Here is a tiny trained network, its code and every weight. The questions are about switching its units off for an input and a class, where a switched-off unit gives its printed mean instead of its output.

import numpy as np


def w(rows, s, z=0):
    codes = np.array(rows[::2]) - 128.0
    scale = np.full(codes.shape[1], s)
    scale[-1] = z or s
    return codes * scale


def f(y):
    return y / 2 * (1 + np.tanh(0.7978845608 * (y + 0.044715 * y**3)))


def log_softmax(a):
    a = a - a.max(-1, keepdims=True)
    return a - np.log(np.exp(a).sum(-1, keepdims=True))


def net(x, mask):
    res = np.array(x, float).reshape(1, 5) / 4 @ E
    y = f(res @ A[0][:, :-1].T + A[0][:, -1])
    res = res + np.where(mask, y, B[0][:, -1]) @ B[0][:, :-1]
    return log_softmax(res[-1] @ U[:, :-1].T + U[:, -1])


A, B = {}, {}
E = w([
[36,189,211,199,162],'x0',
[120,199,24,121,230],'x1',
[75,167,187,2,160],'x2',
[129,128,129,129,127],'x3',
[126,127,128,128,128],'x4',
],0.009)
A[0] = w([
[135,149,121,91,166,32],'n1',
[105,152,162,112,144,20],'n2',
[119,129,125,131,121,98],'n3',
[137,134,124,144,142,47],'n4',
[130,113,110,99,140,145],'n5',
[152,129,83,100,145,44],'n6',
[102,175,93,83,195,14],'n7',
[134,128,133,145,110,107],'n8',
[114,139,157,118,142,15],'n9',
[125,111,135,154,114,100],'n10',
[94,157,167,162,156,156],'n11',
[130,130,129,141,133,95],'n12',
[127,127,129,129,116,127],'n13',
[120,144,149,124,143,37],'n14',
[119,124,175,72,119,64],'n15',
[140,132,139,127,127,107],'n16',
[126,119,126,110,131,95],'n17',
[131,133,108,148,145,44],'n18',
[146,106,102,6,109,63],'n19',
[127,111,139,135,112,157],'n20',
[112,114,156,94,117,125],'n21',
[134,135,112,147,144,35],'n22',
[116,128,133,148,126,77],'n23',
[120,134,161,99,129,69],'n24',
[153,96,166,166,105,158],'n25',
[124,127,178,74,119,52],'n26',
[92,151,156,114,138,13],'n27',
[127,125,119,74,117,42],'n28',
[133,138,98,152,151,89],'n29',
[137,117,111,96,140,122],'n30',
[131,155,47,181,188,68],'n31',
[178,89,53,107,83,207],'n32',
[137,138,145,146,133,104],'n33',
[114,156,119,98,159,5],'n34',
[113,148,112,87,194,1],'n35',
[113,140,128,218,116,77],'n36',
[101,139,131,122,139,54],'n37',
[151,117,139,109,101,95],'n38',
[163,86,94,134,84,219],'n39',
],0.021,0.004)
B[0] = w([
[84,123,117,93,94,173],'n1',
[142,111,181,106,167,169],'n2',
[126,125,129,132,133,125],'n3',
[135,125,116,140,154,130],'n4',
[141,142,102,107,94,160],'n5',
[128,119,51,86,122,180],'n6',
[6,159,139,50,161,233],'n7',
[96,108,128,134,132,140],'n8',
[141,120,167,118,155,149],'n9',
[77,121,126,140,125,151],'n10',
[113,105,171,170,226,214],'n11',
[118,123,114,134,140,129],'n12',
[123,123,139,132,126,130],'n13',
[130,122,153,118,156,143],'n14',
[225,152,145,163,128,188],'n15',
[129,126,138,134,129,126],'n16',
[138,146,127,129,114,133],'n17',
[154,134,117,137,160,143],'n18',
[84,179,67,223,6,238],'n19',
[102,120,172,146,113,150],'n20',
[178,158,177,153,110,168],'n21',
[152,134,120,139,158,139],'n22',
[115,127,128,158,139,136],'n23',
[170,134,177,128,130,161],'n24',
[15,121,139,137,113,197],'n25',
[225,146,143,163,135,185],'n26',
[143,105,179,105,172,170],'n27',
[115,153,107,166,87,161],'n28',
[166,138,101,128,167,164],'n29',
[143,145,99,110,100,161],'n30',
[252,151,76,142,216,243],'n31',
[185,68,194,18,167,252],'n32',
[114,121,132,156,144,137],'n33',
[76,132,150,93,132,169],'n34',
[39,137,139,74,123,200],'n35',
[35,118,73,208,111,207],'n36',
[119,131,150,111,157,144],'n37',
[122,138,182,123,103,153],'n38',
[96,34,174,56,113,216],'n39',
],0.046,0.014)
U = w([
[57,89,207,2,152,208],'0',
[26,85,108,232,105,164],'1',
[219,157,150,160,10,156],'2',
[221,164,217,164,196,4],'3',
[238,87,43,24,167,116],'4',
[161,160,42,195,248,150],'5',
[55,207,56,50,63,66],'6',
],0.0054,0.0033)

Each question gives the input, the list of numbers given to net, and the class t.
The units are the neurons (one row each of A and B). Each row of codes is followed by its name. A weight is (code - 128) times the scale printed after its matrix; where a second scale follows, it is the last column's (A, B and U).
mask holds one flag per neuron, in row order. A switched-off neuron (its flag False) gives its mean, the last column of its row in B, instead of its output. The means were averaged over made-up inputs and are rounded, as every weight is.
A unit's drop is (log p(t) with every unit on - log p(t) with that unit switched off) / (log p(t) with every unit on - log p(t) with every unit switched off).
The circuit of an input: a set's keep is (log p(t) with only the set's units on - log p(t) with every unit switched off) / (log p(t) with every unit on - log p(t) with every unit switched off). Starting from the 12 units with the biggest drops (on a tie, the unit counted first), units are removed one at a time, each time the one whose removal leaves the highest keep (on an exact tie, the one counted first), for as long as the keep stays at least 0.8.
circuit, biggest first: the units of the circuit, biggest drop first
k most important neurons: the k neurons with the biggest drops, biggest first
drop of u: that unit's drop, to one decimal
input [-8,6,2,5,-3], class 6: circuit, biggest first => [n19]
input [1,3,-1,-5,2], class 5: 2 most important neurons => [n32, n39]
input [-7,1,0,7,6], class 4: 4 most important neurons => [n32, n7, n25, n35]
input [-8,7,0,-8,7], class 4: 2 most important neurons => [n32, n31]
input [1,-5,-1,-4,4], class 1: 2 most important neurons => [n32, n7]
input [1,-1,0,4,-4], class 1: 4 most important neurons => [n32, n31, n7, n39]
input [7,-2,0,8,-7], class 1: 3 most important neurons => [n31, n32, n36]
input [7,6,0,7,-4], class 5: 2 most important neurons => [n31, n32]
input [0,8,6,8,3], class 6: 2 most important neurons => [n32, n19]
input [-1,1,-6,-3,0], class 4: 2 most important neurons => [n31, n7]
input [4,0,8,-5,6], class 3: 2 most important neurons => [n15, n26]
input [-8,2,-1,4,-4], class 4: drop of n32 => 0.9
input [-8,0,4,2,7], class 2: drop of n19 => 0.5
input [-7,3,4,2,-3], class 6: circuit, biggest first => [n19]
input [-1,5,1,-8,-7], class 6: drop of n7 => 0.1
